Here is a tiny trained network, its code and every weight. The questions are about switching its units off for an input and a class, where a switched-off unit gives its printed mean instead of its output.

import numpy as np


def w(rows, s, z=0):
    codes = np.array(rows[::2]) - 128.0
    scale = np.full(codes.shape[1], s)
    scale[-1] = z or s
    return codes * scale


def f(y):
    return np.maximum(y, 0)


def log_softmax(a):
    a = a - a.max(-1, keepdims=True)
    return a - np.log(np.exp(a).sum(-1, keepdims=True))


def net(x, mask):
    res = np.array(x, float).reshape(1, 4) / 4 @ E
    y = f(res @ A[0][:, :-1].T + A[0][:, -1])
    res = res + np.where(mask, y, B[0][:, -1]) @ B[0][:, :-1]
    return log_softmax(res[-1] @ U[:, :-1].T + U[:, -1])


A, B = {}, {}
E = w([
[53,35,164,210],'x0',
[34,157,124,183],'x1',
[19,150,71,123],'x2',
[66,94,254,27],'x3',
],0.0089)
A[0] = w([
[122,195,43,101,211],'neuron 1',
[120,80,245,87,253],'neuron 2',
[46,183,201,190,189],'neuron 3',
[236,116,94,105,242],'neuron 4',
[105,215,51,89,155],'neuron 5',
[240,90,100,125,196],'neuron 6',
[105,97,222,86,223],'neuron 7',
[161,40,136,158,43],'neuron 8',
[64,69,113,141,157],'neuron 9',
],0.011,0.0051)
B[0] = w([
[69,170,146,83,206],'neuron 1',
[63,173,110,70,249],'neuron 2',
[51,112,86,66,205],'neuron 3',
[154,251,180,160,226],'neuron 4',
[82,142,201,65,194],'neuron 5',
[222,224,192,190,215],'neuron 6',
[112,139,68,63,228],'neuron 7',
[155,194,164,98,152],'neuron 8',
[85,75,56,166,184],'neuron 9',
],0.011,0.013)
U = w([
[64,91,139,11,218],'0',
[81,30,49,150,101],'1',
[225,33,127,85,3],'2',
[213,155,165,115,200],'3',
[193,150,161,156,63],'4',
[119,99,78,169,130],'5',
[219,34,139,95,3],'6',
],0.012,0.0073)

Each question gives the input, the list of numbers given to net, and the class t.
The units are the neurons (one row each of A and B). Each row of codes is followed by its name. A weight is (code - 128) times the scale printed after its matrix; where a second scale follows, it is the last column's (A, B and U).
mask holds one flag per neuron, in row order. A switched-off neuron (its flag False) gives its mean, the last column of its row in B, instead of its output. The means were averaged over made-up inputs and are rounded, as every weight is.
A unit's drop is (log p(t) with every unit on - log p(t) with that unit switched off) / (log p(t) with every unit on - log p(t) with every unit switched off).
The circuit of an input: a set's keep is (log p(t) with only the set's units on - log p(t) with every unit switched off) / (log p(t) with every unit on - log p(t) with every unit switched off). Starting from all 9 units, units are removed one at a time, each time the one whose removal leaves the highest keep (on an exact tie, the one counted first), for as long as the keep stays at least 0.8.
circuit, biggest first: the units of the circuit, biggest drop first
unit that matters most: the unit with the biggest drop
top k neurons: the k neurons with the biggest drops, biggest first
drop when u is switched off: that unit's drop, to one decimal
input [5,5,-5,-1], class 1: circuit, biggest first => [neuron 5; neuron 1; neuron 4]
input [-2,4,-4,-2], class 4: circuit, biggest first => [neuron 7; neuron 2]
input [0,-8,2,3], class 3: circuit, biggest first => [neuron 3; neuron 1]
input [-5,-2,0,2], class 3: circuit, biggest first => [neuron 3; neuron 4]
input [8,-1,4,1], class 1: circuit, biggest first => [neuron 9; neuron 5]
input [-1,5,-7,-3], class 4: unit that matters most => neuron 7
input [8,0,0,0], class 1: circuit, biggest first => [neuron 9; neuron 5]
input [5,-3,0,-3], class 3: top 2 neurons => [neuron 8; neuron 3]
input [-7,5,-2,0], class 3: top 4 neurons => [neuron 2; neuron 3; neuron 7; neuron 9]
input [-6,-6,-1,6], class 3: top 3 neurons => [neuron 4; neuron 6; neuron 3]
input [-3,5,-7,-2], class 4: top 3 neurons => [neuron 7; neuron 2; neuron 5]
input [2,0,4,-2], class 1: top 2 neurons => [neuron 2; neuron 4]
input [-8,-4,5,0], class 3: drop when neuron 2 is switched off => 0.6
input [3,1,4,-2], class 1: drop when neuron 2 is switched off => 0.2
input [7,-3,6,0], class 1: drop when neuron 8 is switched off => 0.0
